Each row has a class, written after it.
[ -10   57   45   58  151  -97   36 -190  -23 -167   28  140    2  -96
   23  -41  -62  122  225  -36  292  192   61  148   89   17 -227    1
 -241  -54   64 -258  139  282 -300 -112 -111   -9  104] -> (184)
[-149   81 -178  -71 -200  -31   16 -301 -212  287  -46  -38 -185  -36
 -258  175   47    1   47  165  115   18  173   14  104   20 -186   99
  -49  142  205  -70   50  191  -38 -117  103 -261 -137] -> (14)
[ -50  179  398  -74   63 -145   10 -180  292 -196  110 -196  146  -59
 -123  137  -12   18  306  -77  -66  194  170 -234    5  104    2  -68
 -193  138  -19  -25  139  211  -38 -131   33    7  -53] -> (188)
[  72  -55  121  112    1  -12  -63  163   16  -59    6  123   41  -51
   55 -106  -39  185  -39    9  -88   51  -17  -80 -179  223 -142  -55
    3 -160   19  285   98  106  -25 -165  -76  -29  102] -> (66)
[ -56   78  200   48  129 -206  198   50  147 -490   35  -11    1 -152
  317   87 -242  322  236   22  -38   80  637   -1 -175 -251  405  346
  -73 -125   26 -263  145  -85   41  174  232   12  -36] -> (178)
[  56   58   41  -91 -232   64  -40   31 -335  204 -134 -171 -159   39
 -148   47   78   55  252   62  319  282  553  151   64   83    2  354
   94 -115  253  -53  -71   87  243  315  -20 -373 -171] -> (27)
[ 340   88  344 -225  -27   31  165 -384  -17  168  154 -304   67  -90
  321   99  121  136  163  -31  148  199  236  110  247 -279  172   12
  -42  -99 -283   37   27 -244  195  -17 -225  176  -81] -> (184)
[-195    4   49  105  201  -58    2   -2  110 -305   93  -32   56   84
  128  180  317  106  147 -126   82   18 -136   38  -17    8  -36  144
  -41 -163   27 -174   -3  184 -237 -117   77   -5  105] -> (14)
[ 110  -17   13 -126 -209   33 -143  -46 -278   19  293 -301   48  130
  -29  107  270  -57  -54  144  -79  191  -70   13  110 -113  -88    4
  307   42   83  353 -106    7  198 -140   81  109   23] -> (27)
[ 414  167   20  169 -100   15 -284 -306 -206  209  -64  -16  -32  -46
  429 -245 -106 -118  146 -105 -125  266   27  -47  -54 -586  226 -125
 -187  164  188  244  238 -177   23 -224   24  -16 -142] -> (184)
[-239   89  113 -170  278   -9  198 -212   69   -4   27  -47   23 -152
  101 -215  219   24  311  -48  108   99 -105  -17  -69  112  -16 -284
  -82  149 -203 -135  298  232   78 -290  -86  -27  -21] -> (178)
[-155 -148 -126  -82    5  161  165    8  272 -113 -172  -58  -56 -130
  131  -39 -231  -35   30   98  239 -326 -143 -144  126  -13   95  -87
 -106  226  -54  240  293  180  -90  -66 -227  149 -184] -> (178)
[ 105 -103 -111 -132  165    2  527 -210  388  -11   -5  -57   71 -152
  305   60  -55  -54  -27 -218  263  -76  386  155  474  -35  216 -151
 -230  132 -160  -86   75  121  -27   19 -247   70 -189] -> (184)
[  57 -336 -229   92  242  -73  283   78 -105    5    8   -7  -51  -48
  -90  198  218  -43    2   26   47   69 -385  188 -151  316  248 -220
  213 -187 -329  104 -236  118  163 -166  -49 -171  178] -> (12)
[ 238  -13  317   -7  145 -173   39   56 -140 -272  162  -35  219 -107
  336   42   30  253  121  -97 -133   17  346   62 -289 -126  158  129
  126 -299 -207 -173    7 -362   96  354  -19  163  190] -> (14)
[-259  136 -106  -56  -53  222  111 -218 -229   44   21 -207   43   73
   31 -242  -19  -61  131  232   33   -2 -327   24   90 -372   52 -282
   19 -232  145 -104  178   92   91  -71  359    9  122] -> (66)
[  83   52 -133 -132 -279  249   79  -91 -159  194  125 -172  -23  -92
  353  -23 -246 -102  428 -246  225   47  370    8   83 -223  -41   57
   77 -187   74  140    4 -154   60  147 -248 -378 -244] -> (57)
[ 174 -157  -53 -123    4   12  482  146   77    2   67   96  182 -173
  358 -413 -397 -139   43 -347  211  -85  250  185  164   69   52   63
   55  -17 -203 -135  -17  -79   62   69 -260   70   33] -> (53)
[ -96  146 -143  -96   30  205  -22 -417 -260  199 -309 -200 -408   35
  174  211 -189 -149  196   14   64   43  -85   78  184  -16   90   37
  -50 -191  -23  121  171  -94   -6    2  -65  -30  -16] -> (178)
[ -24   57   65   50 -111   43  -74   22  -10 -121    0  -51   58  -77
  -81   69  229   69  184   -8  -30   48   81   30 -136 -157  -96  116
  -47  -22   10 -196   -1   98 -103   64   38  -55   22] -> (188)
[-317 -105 -488 -101  -23   41  147  131  229  135   62 -159   -4  -10
 -521  -95  -47 -241 -219  159   18 -572 -121  182  284  271   71   67
  -32  -62  -49 -243    0  185 -179  314  211  -71   12] -> (27)
[ 103   44  401  -26   95  -27  110 -311  142 -102    0 -102   65 -157
   28  -69   11   64  102 -243  245   10  176   66  193 -112 -133  121
 -294 -155  -79 -493  111   73 -232   -4 -297  265   81] -> (48)
[ -31  -93 -313  102 -128 -294  -25   15 -156  -91  -62  229 -180 -211
 -179   75 -281  114  119  100  -46  -89  230    5 -353  471  227  281
   83  132   18  272  -20  108   72 -326  111 -267   47] -> (48)
[ 172 -168  212   39 -117  -96  -35  394  112 -282   29   22  291 -114
  252   43    7   53  168 -241  -39  -44  361  192  -77 -160  211   31
  -98 -153 -160 -190  103 -244  -79  278  -52  221  120] -> (7)
[  44   89   30   17  -52 -271  -83  164   73 -291 -282  264  -48  -21
  296  102 -597  274  191  -24  -55   53  412  -86 -107   22  118 -209
 -134   15    7  218  319   90   86  204  108   -4 -135] -> (66)
[-147  179   58 -106  301   28 -279   56  335 -140  292   64  339   51
  310 -526 -216  150  174 -118 -322 -125 -456 -374 -245 -204   67 -135
 -177 -219  -68 -251   90  -45  -59  380   37    9 -142] -> (66)
[ 232 -368  182  -86  168  179  244  480  277  -37   46   74  427  189
 -121 -218  117   76 -499 -109   69 -163   18    9    3  278   -2 -444
  -94 -240   -2  -55  153  -65   31  451 -115  208   79] -> (14)
[  77   57  -43  -61  -60   31  182   -2  -96  132  184 -298   40  -89
   83  256  315    9  159   96  -39   84   57  144 -117 -187  100  165
  145 -259   -9  -16 -228 -115   64 -119  130 -224   32] -> (7)
[-307   38 -370   99 -140 -187 -214   36 -499 -111 -265   94 -478   94
 -182  267 -312  -44   38  174 -257 -385 -127  120 -198 -151 -155  144
  137  -91  -78  194  -29  -90  108 -164  235  -17  119] -> (184)
[-202  135 -221  101  145   -4 -155  168  -48   13 -226  177 -248  -12
  110  -52  -15   12  104  160 -177   50 -243  -84 -348  112  101   28
  -76 -141  152  -62  -13  130   79  -32  253 -201  -75] -> (66)
[  -9   59  -29  -30  108  -65   91  -86   -7 -310 -115  -20  -36    7
  539  174  -67  161  178  -59   47   35  228   29  -60  -97  119    7
   39  155  -14  189  118   91   74 -215 -115   39  -11] -> (48)
[-133  158   94 -250   34   10  379 -107  334  -11   24 -250   33 -209
  339  -20 -329  -53  277   63    6 -308  235  -16  344  -11  137  -58
 -200 -133 -131 -100  151 -165 -240  -29   29  239 -138] -> (53)
[  70 -111  209   38  187 -105  -24  221  -43 -379 -224  241   55   -8
  309   48 -188  299  145   59   85  143  137 -118 -273  161  -21  -84
 -103   21   69   80  211  102  -24  213 -118   81  -35] -> (48)
[  16  109   41   61  -71 -107   78 -100  146 -142  -32  -50  -29  -27
   39  279  -32   10  148   27   -2  -99  138  -44   10 -101  179   65
  -27   73 -139  106  -30  -14  -65 -164  149   21  -21] -> (184)
[-126  -77 -278  -56  106  113  338 -240 -104    1  -25   54 -265 -172
 -254   61 -305 -194  138  310  253   78   77  -14  117  334    8 -426
   14  246   36  -18  110   56  -48  -89   15 -183  -32] -> (168)
[ 161 -512  121 -181  146  -58  294 -120  -51 -118  122  -62  176 -146
  174   88   38  -63 -341   81  301  -80   71  217  245  -27  247 -130
  112 -276 -189 -282  -89  -84  -45  342 -256  302   55] -> (168)
[ -81    0 -146   39  112 -134  -85  -94 -197 -146  151  -23  -76  -19
   56   48   87   16  -28  123 -165  114 -205  137 -117   16  -28 -183
  143 -137   70  -33  -62  162    9 -209  176  -68  119] -> (168)
[  19 -144 -150 -143  172  -69  329  -32 -149 -158  -46  -27  -34 -152
  166  111  -13  -11  113   44  126  138  264  365  270  -18   61 -100
   53  135 -255  -45  -62  -28  130   51 -224  153  124] -> (53)
[ -99   32 -111   83   22 -111  -27  -78 -106  -68   37  -14  -32  -94
  -25  -85  -34  -34  171   42 -130  -95 -235  178  -90 -149  -82 -120
   65  -77 -121 -151 -124  149 -184 -317   -8    3  155] -> (12)
[ 282  -39   12 -150 -227   97   -7 -136  -68  161  -69  -75  159 -117
  584  -42 -246    1   95  -40 -114   29  239  -19  262 -416  111  -89
 -114  -15  -10   35   85 -484    8  190 -188  230  -25] -> (53)
[ 160  -38   79 -229   49   97  294 -166  129  -70   76 -237  107 -337
  442  101  -26    3  332 -124   13   80  497  124  -66 -236  166 -116
 -157 -147  -35 -314  111 -169  110  175 -298   -4  -37] -> (27)
[   1 -165  -56    5   81  -52  273  -86  -62  -65 -134   43   32  -92
   -5  124  -27  106  -53   57  181  -12   81  132   49  344   33 -174
   53  -59   -5 -139   -6  128    7   70  -28 -155  109] -> (53)
[-114 -168  -16  -42   54  175  -25  140  -78   96 -156    1   23  -37
 -102   81   67  205   24  257  210  -57 -100 -173  -91  177 -132 -238
 -214 -148  248   16  223   63   26  299  -87 -173 -151] -> (57)
[  36  279  222  -59  -88   45 -105 -275   13  -44  -44 -187  129   32
  200  -82  -79   61  253  -96 -238   -7  195 -199  -84 -342  -67  -78
  -63  173   56   83   53  -37   43 -196  -78  -71  -68] -> (178)
[-202  261   14 -107  235  -65  -78  -17  210  -66   -6  -89  -55  -56
 -120  -18  158   67  176  131  -79  100 -130 -112 -242 -282   -8   69
 -275  -32  -45 -380  108  237  121 -105  139  -24  -17] -> (184)
[  20   14   -2  -78   87  -81   -6 -285   17    4  -64   -2   -2  -35
   78   23  -63   15  175  111  -91  174  194  -71   54  233   71 -248
 -120  203   48  130  138  134  -17 -147 -100  -38   -8] -> (66)
[ -40   40   72   70   55 -153 -103   90  -79 -246 -238  112 -163   48
  414  241 -214  256  248   43  -99  -35   83  -93 -340  -80   92   93
  -59 -220   93   98   86  -70   26  -25   18  100  -16] -> (7)
[ 177 -194  -10   31  -28 -116  -72  302  247  146  270   -4  323  183
 -108  -17  352   68 -288 -294 -194  -15 -159  -16  -61  148  135  113
  -62  -45 -116   15 -127  -56  193 -113  -36  135  141] -> (57)
[-179  105  -18  147  254 -170   65  -17  118 -357   69  147 -217 -102
   98  -46 -262  -59  371   43  -10  235 -142   76 -226  -61  101  200
  -94 -119 -123 -335   22  273 -204 -258  176    9  171] -> (27)
[ -88   30  -61  -56   79  -33   29   61   81  -68 -218   50 -250 -228
  -87   85 -186  -77  160  209  -59  113 -171  -82 -111  225  -35 -285
 -189  192 -117 -122   60  168  289 -154  -39   -4   -6] -> (66)
[ -12  102  317 -241 -207    4 -182 -196 -269  154   76 -161   47   21
   -4  -36   37   -9  -60 -115 -102  168  256  -14  327 -489 -388  107
   34 -245  -10 -229   -2 -199  -90  144 -152  318   25] -> (7)
[ 286  -82  244 -214  267  139  -60 -438    5   77  155 -105  104  -34
  473  -82  261  -44  145  -70  179  369    5 -153  -24  -77  186  -59
  -32   -4   -2  -36  112 -230   24  102 -329  -16 -114] -> (27)
[ 159   48  430   12 -414  149  -85  -67   27 -150   38 -242    5   85
  502  -51 -346  -79  225  -59  -46   49   53  -87  130 -414  129    7
   95 -233   99   91   35 -195   31  -45  -28  399    6] -> (188)
[-159  -64 -102 -109   53  -18  201 -272  -34   51  -73 -111  -35  -88
  -85  263   70  101  155   26   62    9  208   19   81  402   89 -115
  -46   43   12   33   82   89  -30 -210  -61 -227    7] -> (12)
[ -36   63  111 -117  -77  128  109  -82   19 -131  365 -463  279  -30
   46  -85  497  -72  -69   90  -80  -92 -180  235  227 -899  -99  246
   -5 -496   28 -529 -191  -80 -172   62  261  273  188] -> (188)
[  69 -382  175  -61    6   79  188   80  295   48  234 -117  546  -42
   38 -324  190 -130 -233 -272  165 -105 -262   94  220  251   89 -460
   11  -54  -82  -58  146  272 -108  -37 -295  220  179] -> (48)
[ -24  168   33 -183  243 -253  -54  -75  176 -118   77  -54  202 -115
  149   25  304  272   94   99 -271   22  214  -23 -221   17  143  -21
  -90  -49 -193 -152   50   -5  103 -153   94   -6  133] -> (27)
[  57   90  192  123   -1 -114 -492  101    6  -62   90   56 -116   17
  -93   44   91 -120   28  232 -206  205 -433 -169 -305 -333 -141 -131
 -130  -58   39  -87  -98   58   89 -222  145   78   66] -> (178)
[ -61  149  -32  -74  209  -27 -108 -270  339   -6  149  -98  192  129
  127 -110   83 -126   -8  -53 -298  -73 -364 -258  142   38   51 -418
  -57   84 -154  -78  -30    0  -90 -166   -6  208  133] -> (188)
[-130  350 -150 -164  -91  -71   10 -262  -31  -14  -46 -356  -67  -92
  285  277   38  -40  629  -84 -252  -59  321   75   81 -243   60  298
 -102  256  -49  -10   -1 -103 -134 -196   -3 -105 -134] -> (184)
[  -1  104   45   67   73  -31  274  -99   77  -96   52  -41  -27  -86
 -182  112  169  -16   41 -141   98 -100  266  207  147  106 -165  -23
  -50  -42  -87  -40  -45   40 -115 -194   19  -16  131] -> (27)
[ -61   53  -28 -140   68   23  -10 -209 -136  162 -154   88 -119 -101
   50  -21  -10 -111  106  -39  118   20 -175  119  -12 -266   42 -109
  -66 -384 -212    9  247 -102 -251  -55   77  129   27] -> (12)
[-111  216   35   25  154 -168 -111 -257  135 -140 -105  103 -146   -7
  100  -27 -140  103  208   91 -132   74 -152 -195  -62  107  -59  -13
 -146   10    0  -53  118  164  -95 -134  125   42   23] -> (188)
[  39   87  -55    7   29  -31  123 -128 -167  -74 -107   34 -132   12
  219   81 -101   67  125 -133   36   71  289  131  -23  -30  -39   87
    9  -18   11  -56   24  -26  -53 -231  -84   -3   89] -> (178)
[-107  234    6  -46  118   17  -86    5   27 -184  218 -117  142   21
  306  -40  251   10  296 -102 -117   51 -100  133 -171 -107   19  202
   89 -135   42 -190 -192  -19  -92  -27  132 -151   40] -> (53)
[  13  -75   14 -129  -77   -6  394  458  305  -76  109  -84  240 -232
  -55   86   31  155  239 -343  -22 -189  771   23  -43  398  -85  307
  -59  328  -18  -46  -54 -279  172  230 -280 -333 -138] -> (7)
[-222 -120   50  -23  113  -82  262 -392   -1 -157 -119 -154 -146   73
  -29  146 -116 -126  213   -4  214    0 -188   99  457  -25  -63   35
  -41 -101 -121 -107  -50  276  -88  -39 -115  208  137] -> (27)
[-226   86  285  -29  240 -110    4 -186  213 -271   65   93  104  -62
  -11 -195   24   74  251  -44   16  193  -48   -9   17   93   -6 -206
  -75  139 -109 -383   86  208 -121  -10  -29    7   66] -> (48)
[  78 -290 -108  -11  409  -83  269 -238  322  -70   18  109   20   59
  323  -68   12  -47 -123   43  138   11 -289 -205   60  388  403 -395
   15  -46  -51  211   66   93   49 -173  -70   46    1] -> (14)
[  81  -43   34 -118  305 -160  166   35  131 -121  122   85  194 -102
   49  -83  160  220  -18   92  -20  206  253  -33 -107  279  140  -11
  -79   74   15  -60  -23   18  155   13  -21  -73   30] -> (184)
[  -2  149  -26  -93  304 -106   18  -95  224   14  -51  -75  -39   25
  140   66  156  181   37   20  -94    4  -97   52 -113  -21  110  344
 -170 -331  -22  -89  -57   62  -90  -10   55 -132  -28] -> (184)
[ -88  179   55 -101  199  -78  310 -277   17  -85 -213 -187 -142 -100
   70  424  142  209  221   56  105  -27  374  -78 -140  169   21  392
  -29   -4  101  213  -28   91   -3 -219  -61 -260 -103] -> (184)
[ 207  -44   46  -30  -84   74  497  210  127 -326   53 -156  127   27
  257  188  -46  -62  -13 -352  102 -128  589  438  466  -19  -27  154
  214 -206  -83   60 -248 -234 -208  229 -108  261  127] -> (12)
[  97  182  256  -52  208 -183  111   24   -1 -251  144 -254   81 -110
  147  143  302  345  449    8  -71  198  314  157 -319  -96   94  411
  -71 -204  -87 -202 -157    8  145  -69   25 -232   40] -> (48)
[ -30  -28  -68   61  174   94  102   14 -128   76 -230  128 -179   22
 -105  -70  -49  -27 -161  173   55  -56 -141   24  -84  113   42 -156
    3   44  -50  -10   34  -16  -38  -53   -9   45   12] -> (188)
[ -31  216  286 -101  111  -39   31  180  312 -269  106 -125   55   -1
  228  -30 -350  -55  369 -223 -196   42  268  -93   21   44   23   33
  -46  203 -257  263   -6  -59  134  -43 -192    8 -118] -> (57)
[-121  147 -144   73    9 -139   -9  -67   57 -160 -165 -104 -243  -51
  157   91 -546    8  610  182 -219   36 -132 -175 -332  -38  374   86
  -77  106   75  213  157   64   99  -69  235 -197 -134] -> (53)
[-141  120  188  -63  121 -179  171 -131  263  -45   35   32   25  -91
  -87   30 -138  -26   21  -45    8   87  -69  -87  204   91 -174 -277
  -70  317  -98  -76   87  219   29 -149  -24   84  -39] -> (14)
[ 117  -89  -96  -56  350    7  601 -433  -15   68  -60  -85  -67  103
 -168  103 -206  -15    3  -14  241 -105  193  -40  160  192   75  -60
  -87   71 -128   -5  -14 -103   29  -84 -122 -178   69] -> (12)
[ -44   48   -8  -40  352 -123  -77 -220  -16 -180   -7  -27   10  203
   78  341  266  158  183   48  -98  209 -160 -135 -277  304  195   -7
   43 -109   42  104  -26  -19  -86  -82  107  -91   98] -> (168)
[ -63  -44  127   78   89 -166 -116  152  325 -317 -158  106 -122  -36
   72  257   77  -41   93   28 -150   45 -106  -69  -93   35   83  -54
  -72   90  -27 -213  -43  -24  -12  158   56  198   40] -> (48)
[-183  163 -207   58  172 -161  -93  -32   10 -126  162   66   18    0
   18    8  127   66  110   73  -68   52 -122   65 -243   23   64  151
   33 -225   82 -133 -112  186 -123 -261  308 -243  155] -> (12)
[ 112 -124 -436  244  105 -232 -393  135  -66  -38 -409  257 -176  189
 -256  410  361  367 -128   -6 -213 -357 -176  -59 -352  329   22  290
 -185 -466  123  137    7 -248 -240  237  165   23  214] -> (27)
[  21  -18  155   13  193 -124   99  -16  161 -306   79  -69  128  -97
   19   81  143  151  268  -67  179  149  304   32    2   82  -88  120
 -264  -89  139 -311   65  270 -155  119  -69  -74   -6] -> (53)
[  80   76  244 -160  -61   93   89  -26 -243  -68 -235  -17 -135  -44
  317    8 -147  102  348  178   96  170  349   52 -173   46  -85 -162
   66 -121  139  -18   44  -67  148  164 -105  -75 -104] -> (178)
